Here is a tiny trained network, its code and every weight. The questions are about switching its units off for an input and a class, where a switched-off unit gives its printed mean instead of its output.

import numpy as np


def w(rows, s, z=0):
    codes = np.array(rows[::2]) - 128.0
    scale = np.full(codes.shape[1], s)
    scale[-1] = z or s
    return codes * scale


def norm(h):
    return h / np.sqrt((h * h).mean(-1, keepdims=True) + 1e-5)


def f(y):
    return np.maximum(y, 0)


def log_softmax(a):
    a = a - a.max(-1, keepdims=True)
    return a - np.log(np.exp(a).sum(-1, keepdims=True))


def net(x, mask):
    res = np.array(x, float).reshape(1, 3) / 4 @ E
    u = 0
    for l in range(2):
        y = f(norm(res) @ A[l][:, :-1].T + A[l][:, -1])
        res = res + np.where(mask[u : u + 3], y, B[l][:, -1]) @ B[l][:, :-1]
        u += 3
    return log_softmax(norm(res)[-1] @ U[:, :-1].T + U[:, -1])


A, B = {}, {}
E = w([
[62,89,203,1,107],'x0',
[189,85,182,164,14],'x1',
[166,163,247,174,163],'x2',
],0.0042)
A[0] = w([
[199,149,16,250,139,196],'L0N0',
[229,147,143,254,218,40],'L0N1',
[168,128,230,133,190,5],'L0N2',
],0.0084,0.002)
B[0] = w([
[89,214,134,125,102,254],'L0N0',
[163,10,121,121,157,230],'L0N1',
[86,211,94,153,102,176],'L0N2',
],0.014,0.0082)
A[1] = w([
[133,114,106,90,252,6],'L1N0',
[84,157,109,100,217,112],'L1N1',
[145,177,220,130,176,93],'L1N2',
],0.017,0.0025)
B[1] = w([
[67,96,105,70,4,219],'L1N0',
[198,147,168,171,243,255],'L1N1',
[115,180,61,157,94,163],'L1N2',
],0.015,0.0077)
U = w([
[132,209,115,146,248,212],'0',
[92,15,124,40,64,198],'1',
[105,202,125,151,40,194],'2',
[181,35,141,222,115,3],'3',
[145,86,170,18,229,85],'4',
],0.012,0.0023)

Each question gives the input, the list of numbers given to net, and the class t.
The units are the neurons (one row each of A and B). Each row of codes is followed by its name. A weight is (code - 128) times the scale printed after its matrix; where a second scale follows, it is the last column's (A, B and U).
mask holds one flag per neuron, layer by layer. A switched-off neuron (its flag False) gives its mean, the last column of its row in B, instead of its output. The means were averaged over made-up inputs and are rounded, as every weight is.
A unit's drop is (log p(t) with every unit on - log p(t) with that unit switched off) / (log p(t) with every unit on - log p(t) with every unit switched off).
The circuit of an input: a set's keep is (log p(t) with only the set's units on - log p(t) with every unit switched off) / (log p(t) with every unit on - log p(t) with every unit switched off). Starting from all 6 units, units are removed one at a time, each time the one whose removal leaves the highest keep (on an exact tie, the one counted first), for as long as the keep stays at least 0.8.
circuit, biggest first: the units of the circuit, biggest drop first
unit that matters most: the unit with the biggest drop
k most important neurons: the k neurons with the biggest drops, biggest first
top k neurons in layer l: the k neurons of layer l with the biggest drops, biggest first
drop of u: that unit's drop, to one decimal
input [-6,4,6], class 3: 4 most important neurons : (L0N1; L1N0; L1N1; L0N0)
input [-7,-8,4], class 1: circuit, biggest first : (L0N1; L1N0)
input [-1,5,5], class 3: circuit, biggest first : (L0N1; L1N0; L1N1)
input [-4,3,4], class 3: circuit, biggest first : (L0N1; L1N0; L1N1; L0N0)
input [-4,1,1], class 3: unit that matters most : L0N1
input [7,-5,2], class 0: top 2 neurons in layer 1 : (L1N1; L1N2)
input [2,1,0], class 1: 2 most important neurons : (L1N1; L0N0)
input [-2,4,5], class 3: circuit, biggest first : (L0N1; L1N0; L1N1)
input [-4,3,2], class 3: circuit, biggest first : (L0N1; L1N0; L0N0; L1N1)
input [-1,1,8], class 3: 2 most important neurons : (L0N1; L0N2)
input [4,-5,-4], class 4: top 2 neurons in layer 1 : (L1N1; L1N0)
input [8,-1,4], class 0: 2 most important neurons : (L0N1; L1N0)
input [-8,2,2], class 3: 4 most important neurons : (L0N1; L1N0; L0N0; L1N1)
input [2,-5,-5], class 4: 4 most important neurons : (L1N1; L0N1; L0N0; L0N2)
input [3,-2,-2], class 4: 3 most important neurons : (L0N1; L1N1; L0N0)
input [-2,3,1], class 3: 4 most important neurons : (L0N1; L1N0; L1N1; L0N0)
input [-5,-4,1], class 1: 2 most important neurons : (L0N1; L0N2)
input [-7,3,4], class 3: top 2 neurons in layer 1 : (L1N0; L1N1)
input [0,1,6], class 3: 2 most important neurons : (L0N1; L0N0)
input [2,-7,-1], class 4: 4 most important neurons : (L1N1; L0N1; L0N0; L1N0)
input [-2,-1,5], class 1: drop of L0N1 : 1.0
